Below are the code and all the weights of a small trained network. Each question names an input and a class and asks about switching units off, where a switched-off unit gives its printed mean instead of its output.

import numpy as np


def w(rows, s, z=0):
    codes = np.array(rows[::2]) - 128.0
    scale = np.full(codes.shape[1], s)
    scale[-1] = z or s
    return codes * scale


def f(y):
    return np.maximum(y, 0)


def log_softmax(a):
    a = a - a.max(-1, keepdims=True)
    return a - np.log(np.exp(a).sum(-1, keepdims=True))


def net(x, mask):
    res = np.array(x, float).reshape(1, 8) / 4 @ E
    y = f(res @ A[0][:, :-1].T + A[0][:, -1])
    res = res + np.where(mask, y, B[0][:, -1]) @ B[0][:, :-1]
    return log_softmax(res[-1] @ U[:, :-1].T + U[:, -1])


A, B = {}, {}
E = w([
[128,127,123,126,133],'x0',
[93,46,129,71,12],'x1',
[250,18,164,110,196],'x2',
[71,171,227,44,162],'x3',
[130,129,128,127,128],'x4',
[136,131,130,129,123],'x5',
[130,129,128,127,126],'x6',
[127,127,127,128,129],'x7',
],0.011)
A[0] = w([
[139,196,108,190,182,111],'neuron 1',
[127,104,115,172,161,67],'neuron 2',
[72,142,199,73,125,177],'neuron 3',
[196,17,170,103,132,76],'neuron 4',
[113,189,98,44,113,113],'neuron 5',
[108,98,97,106,83,96],'neuron 6',
[160,127,242,75,235,79],'neuron 7',
[139,126,204,52,55,90],'neuron 8',
[46,161,212,9,116,4],'neuron 9',
[60,253,144,150,124,11],'neuron 10',
[79,20,149,50,94,6],'neuron 11',
[209,54,164,128,134,93],'neuron 12',
[64,230,142,161,119,64],'neuron 13',
[116,135,67,186,21,97],'neuron 14',
[162,110,88,192,131,126],'neuron 15',
[164,125,90,164,148,56],'neuron 16',
[131,218,54,240,185,3],'neuron 17',
[208,109,17,229,170,1],'neuron 18',
[113,117,34,119,43,149],'neuron 19',
[169,94,11,195,135,197],'neuron 20',
[124,187,132,108,148,51],'neuron 21',
[119,86,116,129,109,130],'neuron 22',
[131,149,81,131,46,112],'neuron 23',
[114,44,152,47,49,42],'neuron 24',
[88,199,122,130,128,49],'neuron 25',
[96,135,81,158,3,124],'neuron 26',
[152,100,233,90,175,73],'neuron 27',
[203,42,116,99,131,2],'neuron 28',
[190,159,236,125,254,81],'neuron 29',
[177,137,214,104,203,121],'neuron 30',
],0.0097,0.0099)
B[0] = w([
[112,159,200,173,141,202],'neuron 1',
[136,125,131,125,142,140],'neuron 2',
[157,152,142,133,178,230],'neuron 3',
[139,216,148,163,141,199],'neuron 4',
[106,140,155,147,123,179],'neuron 5',
[125,104,94,134,126,162],'neuron 6',
[137,66,99,84,118,224],'neuron 7',
[127,171,156,126,149,181],'neuron 8',
[78,219,175,218,87,208],'neuron 9',
[193,141,133,79,211,213],'neuron 10',
[187,163,148,111,184,169],'neuron 11',
[130,170,156,128,135,193],'neuron 12',
[165,140,160,128,191,215],'neuron 13',
[93,92,71,104,77,210],'neuron 14',
[117,148,150,116,166,181],'neuron 15',
[151,133,138,100,174,149],'neuron 16',
[54,192,181,206,60,199],'neuron 17',
[224,116,135,81,213,197],'neuron 18',
[78,102,108,117,109,221],'neuron 19',
[121,210,189,145,101,249],'neuron 20',
[146,116,101,109,157,150],'neuron 21',
[119,108,154,112,123,157],'neuron 22',
[115,108,97,140,106,186],'neuron 23',
[155,158,179,111,180,187],'neuron 24',
[169,143,118,126,174,173],'neuron 25',
[99,92,79,112,60,231],'neuron 26',
[130,91,71,117,142,186],'neuron 27',
[39,214,186,251,52,165],'neuron 28',
[131,99,59,80,99,236],'neuron 29',
[149,65,78,58,116,211],'neuron 30',
],0.011,0.012)
U = w([
[58,193,186,192,126,108],'0',
[185,141,156,143,250,252],'1',
[98,18,54,141,129,18],'2',
],0.012,0.0027)

Each question gives the input, the list of numbers given to net, and the class t.
The units are the neurons (one row each of A and B). Each row of codes is followed by its name. A weight is (code - 128) times the scale printed after its matrix; where a second scale follows, it is the last column's (A, B and U).
mask holds one flag per neuron, in row order. A switched-off neuron (its flag False) gives its mean, the last column of its row in B, instead of its output. The means were averaged over made-up inputs and are rounded, as every weight is.
A unit's drop is (log p(t) with every unit on - log p(t) with that unit switched off) / (log p(t) with every unit on - log p(t) with every unit switched off).
The circuit of an input: a set's keep is (log p(t) with only the set's units on - log p(t) with every unit switched off) / (log p(t) with every unit on - log p(t) with every unit switched off). Starting from the 12 units with the biggest drops (on a tie, the unit counted first), units are removed one at a time, each time the one whose removal leaves the highest keep (on an exact tie, the one counted first), for as long as the keep stays at least 0.8.
circuit, biggest first: the units of the circuit, biggest drop first
k most important neurons: the k neurons with the biggest drops, biggest first
drop of u: that unit's drop, to one decimal
input [1,5,8,-2,4,-6,-7,-3], class 0: circuit, biggest first => neuron 28
input [3,2,4,-7,-5,-7,-6,-1], class 0: 2 most important neurons => neuron 28; neuron 20
input [7,6,1,-6,-1,3,8,4], class 0: 2 most important neurons => neuron 20; neuron 28
input [6,6,2,3,-3,-7,-8,-4], class 1: 2 most important neurons => neuron 11; neuron 17
input [-3,8,3,6,-3,0,4,-8], class 1: 2 most important neurons => neuron 11; neuron 24
input [6,7,2,8,-7,-1,5,-8], class 1: 2 most important neurons => neuron 11; neuron 24
input [6,-5,-6,2,-3,0,-5,6], class 1: 2 most important neurons => neuron 10; neuron 13
input [0,-5,0,-8,2,-7,3,5], class 0: 3 most important neurons => neuron 17; neuron 20; neuron 10
input [4,-7,-8,5,-2,3,8,2], class 1: 2 most important neurons => neuron 10; neuron 13
input [-6,-7,0,-7,-8,5,7,-5], class 0: 2 most important neurons => neuron 17; neuron 20
input [-2,1,5,-2,-6,3,2,6], class 0: 2 most important neurons => neuron 28; neuron 10
input [7,1,-6,-6,8,2,1,-3], class 2: 2 most important neurons => neuron 14; neuron 26
input [-4,1,-2,-2,2,-1,-6,8], class 2: 2 most important neurons => neuron 9; neuron 17
input [1,-4,-8,7,-4,4,6,1], class 1: circuit, biggest first => neuron 10
input [-8,-7,7,5,0,2,-8,3], class 2: drop of neuron 6 => 0.0
input [-6,-5,-6,2,6,1,-6,2], class 1: drop of neuron 13 => 0.1
input [3,7,1,5,-8,7,1,-1], class 1: drop of neuron 29 => -0.2
